Below is a small trained network, with its code and all its weights. Each question gives an input and a class and asks what happens when units are switched off, that is, made to give their printed mean instead of their output.

import numpy as np


def w(rows, s, z=0):
    codes = np.array(rows[::2]) - 128.0
    scale = np.full(codes.shape[1], s)
    scale[-1] = z or s
    return codes * scale


def norm(h):
    return h / np.sqrt((h * h).mean(-1, keepdims=True) + 1e-5)


def f(y):
    return y / 2 * (1 + np.tanh(0.7978845608 * (y + 0.044715 * y**3)))


def log_softmax(a):
    a = a - a.max(-1, keepdims=True)
    return a - np.log(np.exp(a).sum(-1, keepdims=True))


def net(x, mask):
    res = np.array(x, float).reshape(1, 5) / 4 @ E
    u = 0
    for l in range(3):
        y = f(norm(res) @ A[l][:, :-1].T + A[l][:, -1])
        res = res + np.where(mask[u : u + 4], y, B[l][:, -1]) @ B[l][:, :-1]
        u += 4
    return log_softmax(norm(res)[-1] @ U[:, :-1].T + U[:, -1])


A, B = {}, {}
E = w([
[142,90,185,126],'x0',
[38,146,67,146],'x1',
[141,255,129,94],'x2',
[30,151,204,137],'x3',
[135,89,145,237],'x4',
],0.0074)
A[0] = w([
[44,213,49,106,3],'0.n0',
[120,254,74,173,162],'0.n1',
[128,22,229,202,115],'0.n2',
[21,110,157,140,64],'0.n3',
],0.01,0.0039)
B[0] = w([
[154,189,156,146,194],'0.n0',
[59,204,100,190,225],'0.n1',
[53,252,52,137,254],'0.n2',
[186,98,94,97,180],'0.n3',
],0.017,0.0062)
A[1] = w([
[210,197,1,135,176],'1.n0',
[179,121,78,28,177],'1.n1',
[148,111,118,89,254],'1.n2',
[182,204,184,121,113],'1.n3',
],0.0088,0.0054)
B[1] = w([
[3,33,180,157,255],'1.n0',
[68,59,67,138,155],'1.n1',
[44,55,126,26,161],'1.n2',
[140,183,205,23,155],'1.n3',
],0.006,0.0096)
A[2] = w([
[207,94,254,189,132],'2.n0',
[207,99,173,238,84],'2.n1',
[45,186,80,14,179],'2.n2',
[161,135,117,179,2],'2.n3',
],0.0063,0.0033)
B[2] = w([
[2,239,75,73,109],'2.n0',
[87,184,122,161,108],'2.n1',
[56,93,188,201,254],'2.n2',
[190,246,32,127,107],'2.n3',
],0.01,0.0066)
U = w([
[159,46,115,88,205],'0',
[89,187,81,210,220],'1',
[254,146,131,155,2],'2',
[156,156,176,86,84],'3',
[185,187,128,138,8],'4',
],0.019,0.0067)

Each question gives the input, the list of numbers given to net, and the class t.
The units are the neurons (one row each of A and B). Each row of codes is followed by its name. A weight is (code - 128) times the scale printed after its matrix; where a second scale follows, it is the last column's (A, B and U).
mask holds one flag per neuron, layer by layer. A switched-off neuron (its flag False) gives its mean, the last column of its row in B, instead of its output. The means were averaged over made-up inputs and are rounded, as every weight is.
A unit's drop is (log p(t) with every unit on - log p(t) with that unit switched off) / (log p(t) with every unit on - log p(t) with every unit switched off).
The circuit of an input: a set's keep is (log p(t) with only the set's units on - log p(t) with every unit switched off) / (log p(t) with every unit on - log p(t) with every unit switched off). Starting from all 12 units, units are removed one at a time, each time the one whose removal leaves the highest keep (on an exact tie, the one counted first), for as long as the keep stays at least 0.8.
circuit, biggest first: the units of the circuit, biggest drop first
k most important neurons: the k neurons with the biggest drops, biggest first
k most important neurons of layer l: the k neurons of layer l with the biggest drops, biggest first
drop when u is switched off: that unit's drop, to one decimal
input [0,4,-3,4,-1], class 0: 3 most important neurons -> [0.n3 0.n1 0.n2]
input [1,-6,6,1,-6], class 3: circuit, biggest first -> [0.n2]
input [-5,-5,1,-6,3], class 0: 2 most important neurons -> [0.n2 0.n0]
input [7,-8,8,-7,2], class 3: 2 most important neurons -> [2.n0 0.n3]
input [-8,7,-5,-8,0], class 0: 3 most important neurons -> [0.n2 1.n0 0.n1]
input [-5,-6,0,3,-2], class 0: 3 most important neurons of layer 0 -> [0.n2 0.n1 0.n0]
input [4,-6,8,-2,-5], class 3: 3 most important neurons -> [0.n2 1.n3 0.n3]
input [8,-2,-1,8,-7], class 0: 2 most important neurons of layer 0 -> [0.n1 0.n0]
input [7,1,3,0,0], class 3: 2 most important neurons of layer 1 -> [1.n3 1.n1]
input [2,-3,6,-8,-4], class 0: 2 most important neurons -> [0.n2 0.n0]
input [8,-5,6,2,2], class 3: 2 most important neurons -> [0.n1 1.n3]
input [6,2,-1,3,-5], class 0: drop when 0.n1 is switched off -> 0.1
input [-7,-4,-3,-4,2], class 0: drop when 0.n1 is switched off -> 0.3
input [7,-4,-2,-5,-3], class 0: circuit, biggest first -> [0.n1]
